Below is a small trained network, with its code and all its weights. Each question gives an input and a class and asks what happens when units are switched off, that is, made to give their printed mean instead of their output.

import numpy as np


def w(rows, s, z=0):
    codes = np.array(rows[::2]) - 128.0
    scale = np.full(codes.shape[1], s)
    scale[-1] = z or s
    return codes * scale


def f(y):
    return np.maximum(y, 0)


def log_softmax(a):
    a = a - a.max(-1, keepdims=True)
    return a - np.log(np.exp(a).sum(-1, keepdims=True))


def net(x, mask):
    res = np.array(x, float).reshape(1, 2) / 4 @ E
    y = f(res @ A[0][:, :-1].T + A[0][:, -1])
    res = res + np.where(mask, y, B[0][:, -1]) @ B[0][:, :-1]
    return log_softmax(res[-1] @ U[:, :-1].T + U[:, -1])


A, B = {}, {}
E = w([
[188,191,112,204,42],'x0',
[246,113,69,86,208],'x1',
],0.011)
A[0] = w([
[93,92,135,93,178,82],'neuron 0',
[68,150,145,163,116,137],'neuron 1',
[81,82,134,92,167,88],'neuron 2',
[59,107,146,159,99,118],'neuron 3',
[249,94,83,62,186,101],'neuron 4',
[163,217,137,177,84,126],'neuron 5',
[148,114,98,130,130,206],'neuron 6',
[85,75,138,132,166,115],'neuron 7',
[181,124,118,110,205,135],'neuron 8',
[58,137,144,151,141,113],'neuron 9',
[83,131,187,125,104,77],'neuron 10',
[159,165,178,176,100,219],'neuron 11',
[78,172,191,144,131,103],'neuron 12',
[88,92,110,160,185,250],'neuron 13',
[143,126,151,118,119,113],'neuron 14',
[56,169,169,122,105,171],'neuron 15',
[139,122,86,182,66,117],'neuron 16',
[102,92,160,81,161,86],'neuron 17',
[160,196,93,160,84,69],'neuron 18',
[182,168,155,193,119,89],'neuron 19',
],0.017,0.014)
B[0] = w([
[63,146,107,90,190,174],'neuron 0',
[125,151,160,155,103,194],'neuron 1',
[72,140,77,104,170,178],'neuron 2',
[155,163,164,121,120,196],'neuron 3',
[91,196,169,156,105,250],'neuron 4',
[85,107,85,118,147,214],'neuron 5',
[132,87,192,197,34,191],'neuron 6',
[47,96,80,94,178,173],'neuron 7',
[109,168,204,188,79,206],'neuron 8',
[142,156,158,146,119,177],'neuron 9',
[122,212,151,190,145,171],'neuron 10',
[98,81,129,122,95,228],'neuron 11',
[121,166,182,152,127,180],'neuron 12',
[124,3,132,138,94,226],'neuron 13',
[129,118,123,123,104,128],'neuron 14',
[121,147,185,176,73,221],'neuron 15',
[53,105,98,89,155,185],'neuron 16',
[82,136,96,109,200,171],'neuron 17',
[71,145,103,86,184,179],'neuron 18',
[70,137,69,119,175,175],'neuron 19',
],0.014,0.018)
U = w([
[116,193,180,181,118,114],'0',
[61,93,103,137,181,141],'1',
[137,2,159,170,82,254],'2',
[162,177,112,111,129,104],'3',
[141,140,139,100,156,97],'4',
[161,118,136,154,149,94],'5',
[139,147,111,113,160,106],'6',
[121,122,122,155,173,89],'7',
],0.021,0.0096)

Each question gives the input, the list of numbers given to net, and the class t.
The units are the neurons (one row each of A and B). Each row of codes is followed by its name. A weight is (code - 128) times the scale printed after its matrix; where a second scale follows, it is the last column's (A, B and U).
mask holds one flag per neuron, in row order. A switched-off neuron (its flag False) gives its mean, the last column of its row in B, instead of its output. The means were averaged over made-up inputs and are rounded, as every weight is.
A unit's drop is (log p(t) with every unit on - log p(t) with that unit switched off) / (log p(t) with every unit on - log p(t) with every unit switched off).
The circuit of an input: a set's keep is (log p(t) with only the set's units on - log p(t) with every unit switched off) / (log p(t) with every unit on - log p(t) with every unit switched off). Starting from the 12 units with the biggest drops (on a tie, the unit counted first), units are removed one at a time, each time the one whose removal leaves the highest keep (on an exact tie, the one counted first), for as long as the keep stays at least 0.8.
units of the circuit, in order: the units of the circuit, biggest drop first
k most important neurons: the k neurons with the biggest drops, biggest first
drop when u is switched off: that unit's drop, to one decimal
input [-2,6], class 0: units of the circuit, in order -> [neuron 4]
input [-3,-3], class 2: 3 most important neurons -> [neuron 4; neuron 13; neuron 8]
input [-8,-8], class 0: 3 most important neurons -> [neuron 15; neuron 10; neuron 3]
input [7,6], class 1: 3 most important neurons -> [neuron 19; neuron 5; neuron 18]
input [-1,-3], class 2: 2 most important neurons -> [neuron 4; neuron 8]
input [7,-5], class 1: 2 most important neurons -> [neuron 5; neuron 16]
input [-4,5], class 0: 2 most important neurons -> [neuron 4; neuron 8]
input [-7,7], class 0: 3 most important neurons -> [neuron 4; neuron 8; neuron 5]
input [-3,8], class 0: drop when neuron 4 is switched off -> 1.0
input [5,4], class 1: drop when neuron 15 is switched off -> 0.3
input [-4,7], class 0: drop when neuron 4 is switched off -> 1.2
input [-5,7], class 0: drop when neuron 4 is switched off -> 1.1
